Each row has two labels, one from each of two sets.
-0.041 -0.814 -0.788  0.946 -1.356  0.109 -0.303  1.079  0.529  1.116 -1.621  0.564  0.583  2.960 -0.086 -1.416  0.759  1.156  0.744  0.384  0.226 -0.713
TD Gf
 0.473 -0.672 -0.954  0.552 -0.580  1.381 -0.766  0.972  0.194 -0.314 -1.579 -1.073  2.841  3.890 -0.146 -1.289  2.474  1.766 -0.545  0.267  1.462 -0.141
Dz PH
 0.647 -0.527 -0.300  0.408 -1.551  1.924  0.282  0.716  0.367  1.146 -1.652 -1.109  1.312  3.468 -0.667 -2.301  1.923  6.177 -0.053 -0.184  0.934 -0.357
Dz PH
-0.225 -0.184 -0.151  0.544 -0.557  0.436  0.252  1.564 -0.073  0.501 -1.968  0.246  0.430  3.697 -0.022 -1.449  0.869  0.614 -0.111  0.299  0.538  0.043
TD HB
-1.090 -0.001  0.167  0.756 -0.506  0.334 -0.194  0.633  0.711 -0.022 -1.556 -1.603  1.319  4.256 -0.510 -1.737  1.752  0.874 -0.090 -0.101  0.106 -0.681
Cn PH
-0.272 -0.064 -0.199  0.802 -0.844  0.755 -0.343  0.304  0.351 -0.494 -2.482 -1.207  0.945  4.301 -1.128 -1.448  1.486  0.259  0.010  0.325  0.941 -0.491
Cn TB
 0.022  0.332 -0.822  0.690  0.015  0.915 -0.881  0.854 -0.368  0.161 -1.081  1.451  2.304  4.244  0.307 -1.878  1.247  0.461 -0.675  0.306  0.445  0.020
Dz Gf
-0.360 -0.553  0.248  0.484 -0.037  2.628  0.122  0.526  0.424 -0.648 -0.683 -1.154  1.123  3.862 -0.319 -1.422  1.686  0.586  0.313 -0.084  1.135 -0.205
Cn PH
-0.524 -0.197 -0.412  1.135  0.102  1.173 -0.765  1.427 -0.531 -1.777 -0.178  0.818  1.139  3.518 -0.465 -2.291  0.243  0.226  0.371 -0.201  0.539 -0.071
Cn HB
-0.025 -0.810  0.163  0.580 -0.885  0.307 -1.273  1.772 -0.449  0.596 -0.944 -0.331  0.780  3.503 -0.853 -1.777  2.226  1.422  0.512 -0.882  0.835  0.318
Dz Gf
-0.468  0.568 -0.008  1.217 -0.032  1.348 -0.068  0.781 -0.345 -1.147 -3.328 -1.224  1.686  5.078 -0.397 -1.381  2.020  0.409 -0.380 -0.667 -0.358 -0.121
Cn TB
-0.572  0.229  0.154  0.375 -0.158  1.450 -0.431 -0.483  0.552 -0.780 -1.142 -0.402  1.782  3.056  0.233 -1.374  2.572  0.617 -0.003  0.551 -0.296 -0.450
Cn Fj
-0.360 -0.744  1.498  0.487 -0.418  1.467  0.065  0.289 -0.433 -1.585 -1.760 -0.578  2.139  4.252 -0.333 -1.962  1.915  1.494 -0.169  0.250  0.085 -0.267
BC PH
 0.461 -0.107 -0.185  0.087 -1.059  0.445 -0.235  1.107  0.639  0.492 -1.612  0.557  0.897  2.950  0.557 -1.473  1.359  1.381  0.095  0.220  0.285  0.572
Dz HB
 0.284 -1.111 -1.025  0.859 -0.611  0.927 -0.736  1.631  0.123 -0.186 -1.704  0.397  1.614  3.872 -0.050 -3.161  1.651  1.094 -0.834  0.478  0.695  0.146
Dz Gf
-0.050  0.008 -0.138  0.527  0.050  1.188 -0.909  0.766  0.042  0.000 -2.559  0.113  1.219  5.001 -0.410 -2.116  2.012  0.825 -1.141 -0.794  0.518 -0.344
Dz Gf
-0.970 -1.092 -0.294  0.330 -0.216  0.899 -0.588  0.730 -0.128 -0.133 -1.697 -0.049  2.700  3.510  0.082 -1.847  1.988  1.011 -0.287  0.068  0.165 -0.218
Dz PH
-0.436 -0.481 -0.231  0.250  0.243  1.313 -0.153  2.129  0.045  0.400 -1.483 -1.035  1.237  5.098 -0.419 -1.823  2.848  0.889 -0.089 -0.017  0.677 -0.832
Cn PH
-0.495 -0.359  0.263  0.756 -0.250  0.742 -0.454  2.050  0.282 -0.286 -2.279 -1.172  0.859  4.846 -0.625 -2.737  2.451  0.932  0.965 -1.021  0.867 -0.624
Cn HB
 0.079 -0.111 -0.175 -0.389 -0.216  0.294 -0.762  1.217  0.004 -0.782 -1.500  0.047  0.289  3.460 -0.047 -1.757  1.038  0.426  0.577 -0.246  0.346  0.523
Cn Gf
-0.108  0.120 -0.075  0.392  0.304  1.405 -0.802  0.930  0.439 -1.707 -0.973  0.795  1.715  5.009  0.257 -0.674  1.346  1.068 -0.259  0.164  0.648  0.326
Dz PH
 0.331 -0.481  0.119  0.481 -0.452  1.298  0.615  1.052  0.360  1.140 -1.589 -0.496  2.243  4.173  0.101 -1.191  2.639  1.472 -0.506  0.087  1.341 -0.143
Dz Fj
-0.165 -0.449 -0.404  0.369  0.308  0.386 -0.759  0.591  0.221  0.097 -1.506 -0.264  0.248  3.712 -0.777 -1.572  0.650  0.014  0.016  0.207  0.715 -0.148
Cn Gf
-0.650 -0.798 -0.017  0.120 -0.727  1.518 -0.449  0.420 -0.376 -0.124 -1.056 -0.714  1.187  2.291 -0.315 -1.015  1.490  0.876  0.133 -0.232  0.193 -0.683
Cn TB
-0.900 -0.194  0.520  0.219 -0.593  0.853 -0.218  0.711 -0.273 -1.175 -1.220 -2.661  0.152  2.712  0.050 -0.652  1.610  0.680 -0.102  0.219  0.509  0.045
Cn PH
 0.768 -0.337 -0.459  0.436 -0.372  0.187 -0.428  1.240  0.845  1.117 -1.437  0.479  1.769  3.335 -0.263 -1.617  0.453  1.471  0.712  0.376  1.045 -0.051
Dz HB
 1.005 -0.221 -0.285  0.712 -1.404  0.812  0.045 -0.934  0.031  1.868  1.819 -1.569  0.772  2.769 -0.972 -0.314  1.226  0.749 -0.263 -1.071 -0.074 -0.367
Dz TB
 0.073 -0.462 -0.450  1.396 -1.285  0.252 -0.586  1.535  0.518 -0.358 -2.420 -1.327  1.813  4.000 -0.824 -2.087  2.035 -0.102  1.444 -0.253  0.322  0.034
BC HB
-0.124 -0.468 -0.024  0.729 -0.384  0.761 -0.695  1.395  0.096 -0.205 -2.812 -0.520  0.358  5.918 -0.304 -2.074  1.602  0.337  0.581 -0.146 -0.065 -0.524
Cn Gf
-1.268  0.164  0.145  0.086  0.084  0.238 -0.594  1.513 -0.061 -0.604 -1.522 -0.504  0.597  4.745  0.080 -1.604  1.271  0.309 -0.282 -0.055  0.919 -0.625
Cn PH
-0.602 -0.354 -0.282  0.660 -0.793  0.448 -0.544  1.635  0.051  0.488 -3.198 -1.297  1.272  6.100 -0.785 -2.347  2.338  0.389  0.111  0.010  0.875  0.531
Cn Gf
-0.556 -0.774  0.072  0.089 -1.129  0.466  0.069  0.261 -0.304  1.674 -2.631 -2.572 -1.069  4.506 -0.551 -1.279  0.597  2.051 -0.686 -0.431  0.776  0.096
TD Fj
 0.218  0.117 -0.557  0.253 -1.403 -0.436 -0.444 -0.177 -0.483 -1.111 -1.422 -0.556  0.975  2.111 -0.153 -0.678  0.810  0.052 -0.474 -0.678 -0.365 -0.015
BC Gf
-0.327 -0.334 -0.796  0.347 -1.014  0.249 -0.866  1.383  0.418 -1.079 -3.445 -0.626  0.769  4.309  0.013 -2.079  0.895  0.475 -0.074 -0.197 -0.721 -0.370
Cn Gf
 0.282 -0.497  0.356  1.716 -0.431  0.227 -0.399  0.644  0.990  0.827 -3.654 -0.703  0.399  5.676 -0.023 -1.324  1.019  0.717 -0.801 -0.787  0.117  0.039
TD TB
 0.233 -0.727 -0.621  0.444 -1.383  0.002  0.073  1.224 -0.750  0.755 -1.933 -0.299  1.608  2.084 -0.677 -0.908  1.550  1.496 -0.235  0.145  0.558  0.119
Dz Gf
 0.381 -0.433 -0.860  0.679 -1.079  1.433 -0.270  1.424 -0.350 -0.137 -2.245  0.251  1.552  4.943  0.124 -1.695  1.679  0.701 -0.313  0.052  0.163 -0.294
Dz Gf
-1.921  0.546  0.144  0.393 -0.603  1.209 -1.531  0.884 -0.633 -1.544 -2.591 -0.803  1.186  5.467 -0.729 -1.326  1.663 -0.668 -0.170 -0.224 -0.711 -0.305
Cn TB
 0.883 -0.486  0.088  0.251 -0.638  1.173  0.194  0.175  0.502  0.963 -1.381 -1.090  1.855  4.115 -0.546 -1.006  2.314  1.845  0.600 -0.233  1.232 -0.153
Dz PH
-0.071  0.707 -0.451  0.110 -1.339  1.354  0.132 -0.797 -0.135  1.857 -3.020 -1.296  1.323  3.893 -0.815 -1.198  1.488  1.434 -0.337 -1.227  0.477  0.138
Dz TB
-0.193 -0.429 -0.006  0.562 -0.228  0.623 -0.017  2.122  0.592  0.516 -2.261 -0.699  1.412  3.779 -0.615 -1.378  1.864  1.350 -0.189  0.262  0.732 -0.800
Dz PH
-0.438  0.013  0.086  0.633  0.094  0.365  0.041  0.247  0.039  0.084 -2.443 -0.858  0.043  3.651 -0.539 -1.364  0.874  0.696 -0.072 -0.429 -0.561 -0.240
Cn PH
 0.599 -0.375 -0.797  1.149 -0.875  2.058 -1.042  1.746  0.089 -0.405 -1.196  0.919  3.443  4.326 -1.188 -1.876  3.216  1.076  0.095  0.893  0.910  0.353
Dz HB
 0.239 -0.553 -0.703  0.209 -0.665  1.967  0.362  0.050  0.494  0.069 -3.118 -0.203  1.976  3.399 -0.288  0.051  2.070  1.993 -0.402  0.029  0.748 -0.303
Dz PH
-0.508 -0.041 -0.536  0.451 -0.862  0.639 -1.033  1.082 -0.153  0.016 -1.908  0.515  2.129  3.371 -0.227 -1.187  1.788  0.753 -0.250  0.699  0.306  0.288
Dz Gf
-0.182 -0.077 -0.198  0.782 -0.882 -0.851 -0.546  0.125  0.229  0.203 -3.032 -0.036  0.686  3.070 -0.148 -1.377  0.287  0.077 -0.366  0.019  0.078  1.013
Dz Gf
-0.407 -0.079 -0.351  0.601 -0.195  0.384 -0.797  0.423  0.831 -1.095 -1.786 -0.387  1.245  4.577 -1.276 -1.438  0.840  0.083 -0.124  0.119  0.535 -1.063
Cn HB
-3.431 -0.901 -0.031  0.316 -0.888  0.956 -0.397  0.424  0.079 -0.732 -3.322 -2.078 -0.417  4.148 -0.891 -2.181  1.720  0.745  0.032 -0.901 -0.430 -0.431
Cn TB
-1.169  0.113  0.898 -0.187 -0.659  0.834 -0.559  1.411 -0.875 -0.220 -3.369 -0.174  0.502  5.801 -0.155 -1.681  1.095 -0.047 -0.586  0.173 -0.465 -0.688
Cn TB
-0.073  0.136 -0.614  0.462 -0.806  0.987 -0.976  1.346 -0.558 -0.739 -1.138  1.406  2.374  4.510  0.316 -1.603  1.653  0.235 -0.373 -0.196  0.627 -0.487
BC HB
-0.582 -0.385  0.432  0.336 -0.418  2.132  0.634  1.396  0.284  0.348 -0.527  0.499  2.956  3.362  1.197 -1.202  3.155  1.945  0.293 -0.579  1.317 -0.284
Dz PH

Each row has two labels, one from each of two sets.
 0.171 -0.330 -0.787  0.339 -0.039 -0.982  0.146 -0.803  0.246 -0.492  0.247  0.280 -0.028 -0.201 -0.226 -1.066 -0.088 -0.593  0.175  1.246  0.218  0.261
SL Bl
 0.249 -0.082 -0.237 -0.504  0.197  3.569  0.202 -2.636 -0.231  0.198 -0.192  0.443  0.158  0.164  0.121 -1.630 -1.570 -0.170  0.409  1.493 -0.163  0.061
SL BH
 0.090  0.997  0.386  0.263  0.285  1.012  0.115 -1.151 -0.390  0.300 -0.165  0.742  0.461 -0.428 -0.494 -1.009 -1.985 -0.634  1.207  0.121 -0.385 -0.005
SL BH
-0.143 -0.090  0.042  0.250  0.154 -0.686  0.329 -1.296  0.202  0.176 -0.215  0.877 -0.796 -0.058  0.476 -0.713 -0.834 -0.063  0.724  0.357 -0.492  0.063
SL Ch
 0.586 -0.567 -1.233  0.567 -0.356 -1.628 -0.279 -0.933  0.026 -0.592 -0.202  0.234 -0.701  0.134  0.050 -0.406  0.328 -0.490 -0.233  1.342 -0.213  0.232
SL Bl
 0.174  0.686 -0.485  0.059  0.421  0.203  0.294  1.953  0.599  0.815 -0.135  0.545  0.302 -0.580 -1.369 -0.752 -0.977 -0.595 -0.127  0.643 -0.304 -0.252
MQ BH
 0.365 -0.246 -0.525  0.445  0.223 -0.236 -0.398 -1.677 -0.318  0.170 -0.024  0.115  0.316 -0.240  0.220 -0.897 -0.424 -0.327  0.538  1.449 -0.637  0.157
SL Bl
-0.026  0.184  0.367  0.012 -0.285 -0.899  0.312 -1.908  0.503  0.375 -0.382  0.280  0.768 -0.694  0.244 -1.284 -0.975 -0.410  0.135  0.941  0.011  0.209
SL BH
